Below are the code and all the weights of a small trained network. Each question names an input and a class and asks about switching units off, where a switched-off unit gives its printed mean instead of its output.

import numpy as np


def w(rows, s, z=0):
    codes = np.array(rows[::2]) - 128.0
    scale = np.full(codes.shape[1], s)
    scale[-1] = z or s
    return codes * scale


def f(y):
    return np.maximum(y, 0)


def log_softmax(a):
    a = a - a.max(-1, keepdims=True)
    return a - np.log(np.exp(a).sum(-1, keepdims=True))


def net(x, mask):
    res = np.array(x, float).reshape(1, 4) / 4 @ E
    y = f(res @ A[0][:, :-1].T + A[0][:, -1])
    res = res + np.where(mask, y, B[0][:, -1]) @ B[0][:, :-1]
    return log_softmax(res[-1] @ U[:, :-1].T + U[:, -1])


A, B = {}, {}
E = w([
[171,78,117,138,155,115,114,145,153,188],'x0',
[121,231,211,14,131,96,13,134,173,167],'x1',
[251,167,168,66,53,247,217,126,156,195],'x2',
[120,121,204,97,255,137,184,250,2,85],'x3',
],0.011)
A[0] = w([
[164,159,165,86,58,165,108,97,168,166,199],'neuron 1',
[175,102,55,194,75,198,214,134,99,123,228],'neuron 2',
[99,152,139,133,189,51,77,152,128,79,195],'neuron 3',
[90,85,149,184,142,51,114,149,131,113,220],'neuron 4',
[116,115,137,145,233,105,138,221,48,75,156],'neuron 5',
[177,121,154,144,172,174,225,177,46,148,144],'neuron 6',
[90,82,50,234,137,83,151,85,76,112,254],'neuron 7',
[82,107,82,164,129,75,61,74,163,119,204],'neuron 8',
[192,191,178,97,106,159,143,116,140,176,127],'neuron 9',
[156,138,210,27,193,172,147,254,76,133,143],'neuron 10',
[99,164,143,106,124,14,27,127,128,95,186],'neuron 11',
],0.0087,0.0064)
B[0] = w([
[181,132,120,103,84,120,125,109,137,181,234],'neuron 1',
[133,109,72,171,124,170,208,135,220,33,240],'neuron 2',
[95,125,117,145,133,73,106,187,115,175,219],'neuron 3',
[125,113,103,150,186,96,113,151,98,110,207],'neuron 4',
[96,42,156,104,168,100,154,181,83,116,255],'neuron 5',
[99,132,175,101,170,168,167,165,177,60,226],'neuron 6',
[163,145,39,166,182,115,150,106,92,61,241],'neuron 7',
[134,166,70,149,199,150,50,76,153,108,215],'neuron 8',
[192,180,138,105,94,140,154,66,115,141,213],'neuron 9',
[132,120,245,92,154,154,110,98,93,119,255],'neuron 10',
[104,161,116,168,143,126,69,174,128,180,229],'neuron 11',
],0.011,0.018)
U = w([
[150,157,28,170,181,129,98,77,94,50,253],'0',
[169,116,54,180,16,152,209,118,208,97,105],'1',
[81,71,97,134,180,54,208,183,46,72,119],'2',
[93,115,156,91,160,225,185,177,187,49,71],'3',
[85,201,78,150,138,78,10,149,193,195,181],'4',
[170,177,89,45,2,132,125,84,124,222,188],'5',
[51,96,172,113,144,85,48,210,26,221,100],'6',
[165,156,229,65,143,159,133,94,39,143,8],'7',
],0.0073,0.0029)

Each question gives the input, the list of numbers given to net, and the class t.
The units are the neurons (one row each of A and B). Each row of codes is followed by its name. A weight is (code - 128) times the scale printed after its matrix; where a second scale follows, it is the last column's (A, B and U).
mask holds one flag per neuron, in row order. A switched-off neuron (its flag False) gives its mean, the last column of its row in B, instead of its output. The means were averaged over made-up inputs and are rounded, as every weight is.
A unit's drop is (log p(t) with every unit on - log p(t) with that unit switched off) / (log p(t) with every unit on - log p(t) with every unit switched off).
The circuit of an input: a set's keep is (log p(t) with only the set's units on - log p(t) with every unit switched off) / (log p(t) with every unit on - log p(t) with every unit switched off). Starting from all 11 units, units are removed one at a time, each time the one whose removal leaves the highest keep (on an exact tie, the one counted first), for as long as the keep stays at least 0.8.
circuit, biggest first: the units of the circuit, biggest drop first
unit that matters most: the unit with the biggest drop
k most important neurons: the k neurons with the biggest drops, biggest first
drop when u is switched off: that unit's drop, to one decimal
input [-2,-8,6,0], class 1: circuit, biggest first => neuron 2
input [-2,1,4,-8], class 5: 2 most important neurons => neuron 1; neuron 7
input [6,-6,-4,0], class 0: 2 most important neurons => neuron 7; neuron 8
input [-6,1,-2,-5], class 4: circuit, biggest first => neuron 2; neuron 11
input [5,6,8,0], class 5: 2 most important neurons => neuron 1; neuron 5
input [-1,4,-6,0], class 4: 2 most important neurons => neuron 8; neuron 10
input [3,1,2,5], class 7: 2 most important neurons => neuron 2; neuron 10
input [-6,1,-8,-1], class 4: 2 most important neurons => neuron 11; neuron 3
input [8,1,-6,-5], class 4: 3 most important neurons => neuron 11; neuron 2; neuron 3
input [1,1,3,-7], class 5: 3 most important neurons => neuron 1; neuron 7; neuron 6
input [7,4,3,7], class 7: drop when neuron 10 is switched off => 0.2
input [4,2,-8,7], class 6: drop when neuron 3 is switched off => 0.1
input [4,-6,4,-1], class 1: drop when neuron 10 is switched off => 0.2
input [2,1,6,3], class 7: 2 most important neurons => neuron 10; neuron 9
input [-6,1,3,6], class 7: 2 most important neurons => neuron 10; neuron 2
input [-2,5,-6,0], class 4: unit that matters most => neuron 8
